Here is a tiny trained network, its code and every weight. The questions are about switching its units off for an input and a target symbol, where a switched-off unit gives its printed mean instead of its output.

import numpy as np


def w(rows, s, z=0):
    codes = np.array(rows[::2]) - 128.0
    scale = np.full(codes.shape[1], s)
    scale[-1] = z or s
    return codes * scale


def norm(h):
    return h / np.sqrt((h * h).mean(-1, keepdims=True) + 1e-5)


def softmax(a):
    e = np.exp(a - a.max(-1, keepdims=True))
    return e / e.sum(-1, keepdims=True)


def log_softmax(a):
    a = a - a.max(-1, keepdims=True)
    return a - np.log(np.exp(a).sum(-1, keepdims=True))


def net(x, mask):
    ids = ['ΓΔΩαζμπτ'.index(c) for c in x.split()]
    T = len(ids)
    res = E[ids] + P[:T]
    u = 0
    for l in range(3):
        r = norm(res)
        for j in range(2):
            rows = slice(2 * j, 2 * j + 2)
            q, k, v = (r @ M[l][rows].T for M in (Q, K, V))
            z = softmax(np.where(np.tri(T) > 0, q @ k.T / 2**0.5, -1e9)) @ v
            o = O[l][rows]
            res = res + np.where(mask[u + j], z, o[:, -1]) @ o[:, :-1]
        u += 2
    return log_softmax(norm(res)[-1] @ U[:, :-1].T + U[:, -1])


Q, K, V, O = {}, {}, {}, {}
E = w([
[69,127,142,105],'Γ',
[86,150,125,72],'Δ',
[222,37,121,162],'Ω',
[202,91,90,123],'α',
[148,112,84,171],'ζ',
[254,143,149,88],'μ',
[212,148,105,172],'π',
[205,152,114,131],'τ',
],0.019)
P = w([
[123,100,118,136],'0',
[163,97,115,171],'1',
[70,68,214,88],'2',
[104,105,156,141],'3',
[79,182,38,136],'4',
[54,65,216,26],'5',
[123,147,172,154],'6',
[11,161,39,175],'7',
[45,46,231,46],'8',
[108,164,183,186],'9',
],0.012)
Q[0] = w([
[156,143,138,177],'L0H0',
[114,74,76,102],'L0H0',
[68,251,130,92],'L0H1',
[200,75,159,139],'L0H1',
],0.016)
K[0] = w([
[111,179,140,181],'L0H0',
[123,61,121,145],'L0H0',
[175,153,104,250],'L0H1',
[121,85,147,107],'L0H1',
],0.018)
V[0] = w([
[152,9,254,191],'L0H0',
[153,208,119,177],'L0H0',
[177,154,151,143],'L0H1',
[154,86,191,42],'L0H1',
],0.0097)
O[0] = w([
[38,33,199,254,253],'L0H0',
[95,118,121,38,66],'L0H0',
[187,60,82,97,105],'L0H1',
[137,78,222,191,200],'L0H1',
],0.0073,0.0049)
Q[1] = w([
[151,75,143,91],'L1H0',
[135,206,254,97],'L1H0',
[146,142,112,199],'L1H1',
[121,82,240,40],'L1H1',
],0.011)
K[1] = w([
[55,105,121,109],'L1H0',
[163,3,3,93],'L1H0',
[192,206,125,170],'L1H1',
[164,46,52,1],'L1H1',
],0.0097)
V[1] = w([
[134,59,105,102],'L1H0',
[198,92,250,68],'L1H0',
[115,193,166,164],'L1H1',
[158,129,154,219],'L1H1',
],0.013)
O[1] = w([
[78,76,42,133,190],'L1H0',
[239,55,44,34,150],'L1H0',
[166,107,158,46,82],'L1H1',
[11,210,26,2,254],'L1H1',
],0.0087,0.0045)
Q[2] = w([
[170,143,1,249],'L2H0',
[83,134,95,158],'L2H0',
[126,158,159,45],'L2H1',
[171,165,24,195],'L2H1',
],0.011)
K[2] = w([
[154,147,47,188],'L2H0',
[182,86,79,133],'L2H0',
[142,131,161,63],'L2H1',
[253,142,42,109],'L2H1',
],0.014)
V[2] = w([
[140,20,243,113],'L2H0',
[10,133,114,121],'L2H0',
[149,140,112,247],'L2H1',
[155,105,29,122],'L2H1',
],0.015)
O[2] = w([
[213,73,250,248,154],'L2H0',
[118,21,109,117,252],'L2H0',
[2,215,122,131,226],'L2H1',
[185,140,61,221,201],'L2H1',
],0.012,0.0035)
U = w([
[105,47,152,26,76],'Γ',
[154,158,173,107,216],'Δ',
[2,124,121,146,153],'Ω',
[92,178,46,198,3],'α',
[40,198,60,135,95],'ζ',
[122,38,75,138,233],'μ',
[110,127,25,69,168],'π',
[179,133,41,101,113],'τ',
],0.0081,0.0027)

Each question gives the input, a string of symbols that net reads in full, and the target symbol t.
The units are the heads (2 rows each of Q, K, V and O). Each row of codes is followed by its name. A weight is (code - 128) times the scale printed after its matrix; where a second scale follows, it is the last column's (O and U).
mask holds one flag per head, layer by layer. A switched-off head (its flag False) gives its mean, the last column of its rows in O, instead of its output. The means were averaged over made-up inputs and are rounded, as every weight is.
A unit's drop is (log p(t) with every unit on - log p(t) with that unit switched off) / (log p(t) with every unit on - log p(t) with every unit switched off).
The circuit of an input: a set's keep is (log p(t) with only the set's units on - log p(t) with every unit switched off) / (log p(t) with every unit on - log p(t) with every unit switched off). Starting from all 6 units, units are removed one at a time, each time the one whose removal leaves the highest keep (on an exact tie, the one counted first), for as long as the keep stays at least 0.8.
units of the circuit, in order: the units of the circuit, biggest drop first
most important unit: the unit with the biggest drop
which heads matter: for each layer, one digit per head in row order, 1 if its drop is at least 0.15 and else 0, layers parted by /
input Δ Δ μ Δ τ Ω τ, target Δ: most important unit => L1H1
input ζ Γ Δ ζ α ζ π, target Ω: which heads matter => 01 / 10 / 00
input Δ Δ π Ω Δ Δ α, target Δ: which heads matter => 11 / 01 / 10
input μ Δ ζ α Δ Γ Δ Ω τ Δ, target τ: units of the circuit, in order => [L0H1; L0H0; L2H1]
input Γ Δ π α, target Γ: units of the circuit, in order => [L0H1; L2H1; L1H1]
input Δ Γ ζ μ Δ Δ Γ π Γ Ω, target Δ: units of the circuit, in order => [L1H1; L0H0; L2H0; L1H0]
input Γ ζ Δ Ω μ ζ Γ, target Γ: which heads matter => 10 / 10 / 01
input ζ α Ω Γ ζ Γ μ Γ ζ Ω, target Ω: which heads matter => 01 / 10 / 01
input α Δ π π α Ω α, target π: which heads matter => 00 / 01 / 10
input Γ π ζ Δ Γ μ Γ α α τ, target Γ: units of the circuit, in order => [L2H1; L0H0; L1H0]
input μ α Δ α α μ Δ τ π ζ, target τ: units of the circuit, in order => [L2H1; L0H0]
input Δ Δ μ Δ α ζ ζ, target Δ: which heads matter => 11 / 11 / 10
input Δ Γ μ Δ Δ μ, target Δ: which heads matter => 10 / 00 / 10
input Ω ζ α Δ μ Γ Γ, target μ: which heads matter => 00 / 00 / 11
input Δ Ω Γ Ω, target Δ: units of the circuit, in order => [L2H0; L1H1; L0H0]
input Γ Ω ζ Γ ζ Δ α, target Γ: units of the circuit, in order => [L0H1; L1H1; L2H1; L0H0]
input α Ω Γ Γ Δ Δ, target μ: which heads matter => 00 / 00 / 10
input Δ μ Γ Γ α Δ τ μ, target τ: which heads matter => 11 / 00 / 00
input π α Γ μ α ζ α, target ζ: units of the circuit, in order => [L2H0]
input Δ Δ ζ Ω π τ Δ ζ μ π, target Δ: which heads matter => 10 / 11 / 10
input Ω Δ Ω τ π Ω ζ μ μ Δ, target τ: units of the circuit, in order => [L0H1; L2H1; L0H0]
input Γ ζ ζ Δ, target Γ: units of the circuit, in order => [L2H1]
